Here is a tiny trained network, its code and every weight. The questions are about switching its units off for an input and a class, where a switched-off unit gives its printed mean instead of its output.

import numpy as np


def w(rows, s, z=0):
    codes = np.array(rows[::2]) - 128.0
    scale = np.full(codes.shape[1], s)
    scale[-1] = z or s
    return codes * scale


def f(y):
    return np.maximum(y, 0)


def log_softmax(a):
    a = a - a.max(-1, keepdims=True)
    return a - np.log(np.exp(a).sum(-1, keepdims=True))


def net(x, mask):
    res = np.array(x, float).reshape(1, 7) / 4 @ E
    y = f(res @ A[0][:, :-1].T + A[0][:, -1])
    res = res + np.where(mask, y, B[0][:, -1]) @ B[0][:, :-1]
    return log_softmax(res[-1] @ U[:, :-1].T + U[:, -1])


A, B = {}, {}
E = w([
[90,38,115,236,127,137,52,108,102,207,195,95],'x0',
[139,122,137,122,139,121,119,135,145,127,132,131],'x1',
[146,119,154,132,135,151,153,122,108,132,128,122],'x2',
[127,97,147,122,126,94,134,149,137,109,163,119],'x3',
[109,129,117,107,116,101,84,134,130,90,158,126],'x4',
[218,151,106,120,23,189,125,250,141,108,132,67],'x5',
[143,186,223,172,91,40,107,122,82,191,111,66],'x6',
],0.011)
A[0] = w([
[95,182,214,132,152,48,153,123,98,105,108,159,203],'neuron 0',
[153,88,83,137,151,175,87,178,131,150,171,126,169],'neuron 1',
[67,76,158,183,197,119,111,56,122,153,129,201,251],'neuron 2',
[95,108,129,80,180,143,214,100,147,88,132,161,248],'neuron 3',
[156,237,176,112,98,52,155,103,128,122,131,90,180],'neuron 4',
[169,163,134,110,60,132,182,219,164,55,56,90,185],'neuron 5',
[161,114,65,42,136,136,122,122,191,80,123,146,252],'neuron 6',
[116,134,184,161,66,75,54,95,67,195,107,60,158],'neuron 7',
[137,111,118,253,86,165,68,160,106,145,182,123,216],'neuron 8',
],0.0084,0.0035)
B[0] = w([
[159,225,113,55,162,126,106,58,79,201,64,128,213],'neuron 0',
[86,63,82,132,81,210,214,62,171,160,164,42,186],'neuron 1',
[121,100,87,212,237,75,88,63,76,93,146,89,244],'neuron 2',
[100,155,139,198,167,89,117,48,125,55,89,228,210],'neuron 3',
[2,179,179,88,163,135,111,136,119,224,70,105,216],'neuron 4',
[110,169,132,189,50,159,130,210,87,145,137,153,252],'neuron 5',
[125,131,119,173,88,169,185,105,75,106,83,210,219],'neuron 6',
[194,95,165,116,144,70,96,165,149,153,124,36,237],'neuron 7',
[166,21,96,116,178,180,154,153,175,152,130,91,225],'neuron 8',
],0.0084,0.015)
U = w([
[117,129,148,143,160,63,120,97,132,21,76,254,200],'0',
[159,148,107,179,69,153,197,189,97,37,151,187,187],'1',
[51,166,151,68,176,78,113,79,117,168,90,138,121],'2',
[86,143,181,132,90,135,73,233,88,221,135,142,63],'3',
[21,39,92,161,215,117,116,107,140,68,188,129,175],'4',
[136,40,74,97,72,184,213,90,221,180,224,148,127],'5',
[211,88,109,147,166,3,67,118,105,180,162,107,8],'6',
[190,62,176,102,144,121,109,236,233,168,123,78,154],'7',
],0.0064,0.0014)

Each question gives the input, the list of numbers given to net, and the class t.
The units are the neurons (one row each of A and B). Each row of codes is followed by its name. A weight is (code - 128) times the scale printed after its matrix; where a second scale follows, it is the last column's (A, B and U).
mask holds one flag per neuron, in row order. A switched-off neuron (its flag False) gives its mean, the last column of its row in B, instead of its output. The means were averaged over made-up inputs and are rounded, as every weight is.
A unit's drop is (log p(t) with every unit on - log p(t) with that unit switched off) / (log p(t) with every unit on - log p(t) with every unit switched off).
The circuit of an input: a set's keep is (log p(t) with only the set's units on - log p(t) with every unit switched off) / (log p(t) with every unit on - log p(t) with every unit switched off). Starting from all 9 units, units are removed one at a time, each time the one whose removal leaves the highest keep (on an exact tie, the one counted first), for as long as the keep stays at least 0.8.
circuit, biggest first: the units of the circuit, biggest drop first
unit that matters most: the unit with the biggest drop
top k neurons: the k neurons with the biggest drops, biggest first
drop when u is switched off: that unit's drop, to one decimal
input [-1,6,-4,6,-8,2,5], class 3: top 2 neurons => neuron 4; neuron 2
input [-3,-6,-6,-1,6,1,-1], class 1: circuit, biggest first => neuron 2; neuron 0; neuron 6
input [1,-1,6,-3,2,3,-4], class 5: circuit, biggest first => neuron 1; neuron 2
input [-7,4,2,6,-5,3,3], class 3: circuit, biggest first => neuron 5; neuron 4
input [0,5,8,-8,-1,-3,-5], class 0: top neuron => neuron 3
input [-8,-5,-8,-5,6,4,1], class 3: circuit, biggest first => neuron 4; neuron 5
input [-4,7,-4,-8,6,1,-4], class 1: circuit, biggest first => neuron 2; neuron 6
input [2,-4,8,5,-7,7,0], class 5: circuit, biggest first => neuron 1; neuron 8
input [8,1,-4,-6,3,-6,1], class 6: top 2 neurons => neuron 7; neuron 3
input [-4,-7,2,-8,-6,-1,-3], class 0: top 2 neurons => neuron 3; neuron 1
input [3,-5,7,-4,6,-6,8], class 6: top 2 neurons => neuron 7; neuron 2
input [-3,6,5,-3,0,1,3], class 3: top 3 neurons => neuron 2; neuron 3; neuron 5
input [-2,-7,-7,7,5,0,-8], class 0: top 3 neurons => neuron 3; neuron 5; neuron 8
input [5,-1,7,3,6,1,3], class 7: unit that matters most => neuron 8
input [-8,1,3,7,-8,3,4], class 3: top 2 neurons => neuron 5; neuron 4
input [3,6,5,-4,8,7,6], class 7: top 2 neurons => neuron 8; neuron 7
input [-8,5,3,1,8,1,4], class 3: top 2 neurons => neuron 5; neuron 2
input [-7,-2,-1,-5,-5,4,1], class 3: top 2 neurons => neuron 4; neuron 5
input [-8,-8,0,2,8,4,4], class 3: drop when neuron 4 is switched off => 0.2
input [4,2,1,-2,3,5,-2], class 5: drop when neuron 2 is switched off => 0.0
input [8,-6,-8,-5,-6,2,-7], class 5: circuit, biggest first => neuron 1
